Below are the code and all the weights of a small trained network. Each question names an input and a target symbol and asks about switching units off, where a switched-off unit gives its printed mean instead of its output.

import numpy as np


def w(rows, s, z=0):
    codes = np.array(rows[::2]) - 128.0
    scale = np.full(codes.shape[1], s)
    scale[-1] = z or s
    return codes * scale


def f(y):
    return y / 2 * (1 + np.tanh(0.7978845608 * (y + 0.044715 * y**3)))


def softmax(a):
    e = np.exp(a - a.max(-1, keepdims=True))
    return e / e.sum(-1, keepdims=True)


def log_softmax(a):
    a = a - a.max(-1, keepdims=True)
    return a - np.log(np.exp(a).sum(-1, keepdims=True))


def net(x, mask):
    ids = ['δεηλμξπστ'.index(c) for c in x.split()]
    T = len(ids)
    res = E[ids] + P[:T]
    r = res
    for j in range(3):
        rows = slice(2 * j, 2 * j + 2)
        q, k, v = (r @ M[0][rows].T for M in (Q, K, V))
        z = softmax(np.where(np.tri(T) > 0, q @ k.T / 2**0.5, -1e9)) @ v
        o = O[0][rows]
        res = res + np.where(mask[j], z, o[:, -1]) @ o[:, :-1]
    y = f(res @ A[0][:, :-1].T + A[0][:, -1])
    res = res + np.where(mask[3:19], y, B[0][:, -1]) @ B[0][:, :-1]
    return log_softmax(res[-1] @ U[:, :-1].T + U[:, -1])


Q, K, V, O, A, B = {}, {}, {}, {}, {}, {}
E = w([
[130,141,100,62,170,2,119,149,108],'δ',
[188,53,198,168,122,139,154,186,183],'ε',
[147,132,134,165,161,32,129,180,148],'η',
[154,72,185,55,68,127,128,49,78],'λ',
[177,80,128,29,130,183,100,139,121],'μ',
[176,120,165,211,32,69,179,104,96],'ξ',
[92,153,141,102,70,166,210,168,227],'π',
[144,50,213,145,137,48,163,54,145],'σ',
[118,117,157,150,173,171,87,104,177],'τ',
],0.018)
P = w([
[72,61,68,164,153,173,164,169,7],'0',
[97,88,62,135,138,125,135,143,118],'1',
[61,111,150,126,169,176,123,199,58],'2',
[145,212,145,109,183,151,137,150,130],'3',
[88,38,67,119,82,85,84,142,169],'4',
[128,150,108,103,107,97,83,144,190],'5',
[152,235,187,96,193,136,153,158,99],'6',
[168,228,160,98,147,88,123,132,164],'7',
[120,104,105,109,68,65,94,125,204],'8',
[133,210,186,79,110,98,79,210,138],'9',
[162,231,170,96,165,93,167,106,162],'10',
[138,168,145,115,94,49,91,116,200],'11',
],0.012)
Q[0] = w([
[8,24,96,147,91,124,91,183,96],'h1',
[136,176,157,129,199,172,207,131,59],'h1',
[106,135,135,133,83,218,76,142,125],'h2',
[128,108,99,150,104,97,146,148,83],'h2',
[84,116,211,73,184,120,138,137,159],'h3',
[128,70,164,103,132,127,97,147,155],'h3',
],0.014)
K[0] = w([
[58,103,146,148,198,167,213,162,18],'h1',
[113,31,3,155,123,119,152,83,151],'h1',
[186,101,139,148,184,98,120,133,90],'h2',
[58,139,86,145,148,180,174,109,115],'h2',
[145,110,166,114,57,104,207,145,160],'h3',
[108,158,156,155,108,145,138,155,129],'h3',
],0.014)
V[0] = w([
[229,75,21,63,136,28,184,182,177],'h1',
[34,171,156,222,145,121,224,139,255],'h1',
[104,176,159,80,20,150,138,201,170],'h2',
[129,88,211,185,122,173,177,90,208],'h2',
[218,175,110,210,64,139,45,150,76],'h3',
[31,191,121,92,51,141,219,152,154],'h3',
],0.0071)
O[0] = w([
[100,12,61,143,77,86,106,116,157,162],'h1',
[57,128,167,133,115,157,95,174,53,153],'h1',
[165,156,137,127,99,184,31,175,124,161],'h2',
[76,122,174,127,72,157,117,96,181,207],'h2',
[141,72,105,165,189,184,159,152,62,7],'h3',
[147,179,114,183,69,137,57,128,111,255],'h3',
],0.011,0.0059)
A[0] = w([
[52,133,43,12,209,181,132,155,134,91],'n1',
[82,172,139,197,203,150,151,193,208,89],'n2',
[144,112,184,88,147,112,106,70,105,83],'n3',
[82,107,85,51,129,171,206,131,81,98],'n4',
[62,110,45,105,156,187,215,161,161,109],'n5',
[162,115,155,124,173,176,178,60,129,118],'n6',
[50,130,43,167,242,156,134,148,181,72],'n7',
[175,101,175,155,149,100,85,117,124,95],'n8',
[160,203,146,152,117,185,95,118,131,109],'n9',
[153,136,148,149,161,62,233,193,130,25],'n10',
[173,134,78,145,44,155,111,136,146,59],'n11',
[119,109,113,152,199,114,140,73,95,95],'n12',
[96,192,55,26,176,60,84,135,66,2],'n13',
[90,162,190,138,123,146,108,142,98,84],'n14',
[89,113,112,195,116,116,109,90,139,83],'n15',
[180,141,170,172,119,96,189,75,159,85],'n16',
],0.011,0.0095)
B[0] = w([
[146,165,92,189,165,195,52,67,159,154],'n1',
[152,86,154,109,139,85,118,191,112,163],'n2',
[113,109,127,100,174,116,133,227,151,161],'n3',
[183,176,57,57,118,85,176,147,127,151],'n4',
[176,152,182,151,105,169,29,183,171,152],'n5',
[77,103,142,126,42,99,68,141,104,164],'n6',
[152,255,200,184,114,94,183,142,73,147],'n7',
[87,135,127,82,159,148,165,130,125,170],'n8',
[149,108,111,59,109,147,210,155,125,246],'n9',
[97,24,83,147,132,121,53,185,155,158],'n10',
[82,131,84,176,235,130,132,135,142,216],'n11',
[65,125,154,44,117,136,135,50,163,147],'n12',
[89,144,181,173,173,200,248,119,114,152],'n13',
[109,69,125,133,114,94,166,72,79,210],'n14',
[97,159,119,161,126,116,118,194,110,162],'n15',
[159,118,75,155,124,174,111,63,120,183],'n16',
],0.01,0.013)
U = w([
[126,139,119,133,206,95,160,109,110,170],'δ',
[148,93,112,195,87,143,134,113,3,220],'ε',
[149,128,105,140,186,17,95,194,88,80],'η',
[126,175,214,126,106,86,108,112,146,254],'λ',
[161,60,171,137,113,183,143,200,145,85],'μ',
[202,125,143,57,102,70,202,129,88,175],'ξ',
[67,94,185,88,126,116,109,108,168,60],'π',
[103,154,105,122,111,107,108,164,104,22],'σ',
[192,150,126,76,144,167,127,134,144,143],'τ',
],0.0063,0.005)

Each question gives the input, a string of symbols that net reads in full, and the target symbol t.
The units are the heads (2 rows each of Q, K, V and O) and the neurons (one row each of A and B). Each row of codes is followed by its name. A weight is (code - 128) times the scale printed after its matrix; where a second scale follows, it is the last column's (O, A, B and U).
mask holds one flag per unit, heads first, then neurons. A switched-off unit (its flag False) gives its mean, the last column of its rows in O or B, instead of its output. The means were averaged over made-up inputs and are rounded, as every weight is.
A unit's drop is (log p(t) with every unit on - log p(t) with that unit switched off) / (log p(t) with every unit on - log p(t) with every unit switched off).
The circuit of an input: a set's keep is (log p(t) with only the set's units on - log p(t) with every unit switched off) / (log p(t) with every unit on - log p(t) with every unit switched off). Starting from the 12 units with the biggest drops (on a tie, the unit counted first), units are removed one at a time, each time the one whose removal leaves the highest keep (on an exact tie, the one counted first), for as long as the keep stays at least 0.8.
units of the circuit, in order: the units of the circuit, biggest drop first
unit that matters most: the unit with the biggest drop
top k neurons: the k neurons with the biggest drops, biggest first
which heads matter: for each layer, one digit per head in row order, 1 if its drop is at least 0.15 and else 0, layers parted by /
input ξ η μ, target τ: top 3 neurons	[n1; n4; n5]
input η μ τ π ε ε, target ε: units of the circuit, in order	[h1; n14]
input λ τ π λ σ, target ε: units of the circuit, in order	[h1; n14]
input τ π τ σ τ τ π λ λ δ π ε, target η: unit that matters most	n11
input δ η τ λ λ ε τ λ π σ δ, target ε: top 2 neurons	[n14; n13]
input δ π δ η λ λ τ δ η λ μ τ, target τ: units of the circuit, in order	[h1; n14; n16]
input τ λ σ, target π: top 2 neurons	[n10; n6]
input τ ξ λ π δ, target τ: units of the circuit, in order	[h1; h2]
input σ ε δ τ σ λ τ ξ τ ε τ, target μ: which heads matter	011
input ε τ λ, target ξ: which heads matter	001
input σ π ε η μ λ μ, target δ: which heads matter	101
input λ σ δ λ π ξ λ τ τ, target τ: which heads matter	100
input π ε ε ξ τ δ η, target ξ: which heads matter	010
input π δ δ σ ξ, target η: which heads matter	110
input δ τ π λ λ τ ε τ σ τ, target ξ: which heads matter	100
input τ τ σ τ λ μ δ σ π, target η: which heads matter	101
input λ τ τ ξ λ τ π, target τ: which heads matter	100
input μ λ λ δ τ σ λ τ τ τ π, target ξ: unit that matters most	n9
input π π μ τ π, target δ: which heads matter	101
input τ σ λ π λ, target τ: which heads matter	101
input η ξ σ λ π, target λ: unit that matters most	h2
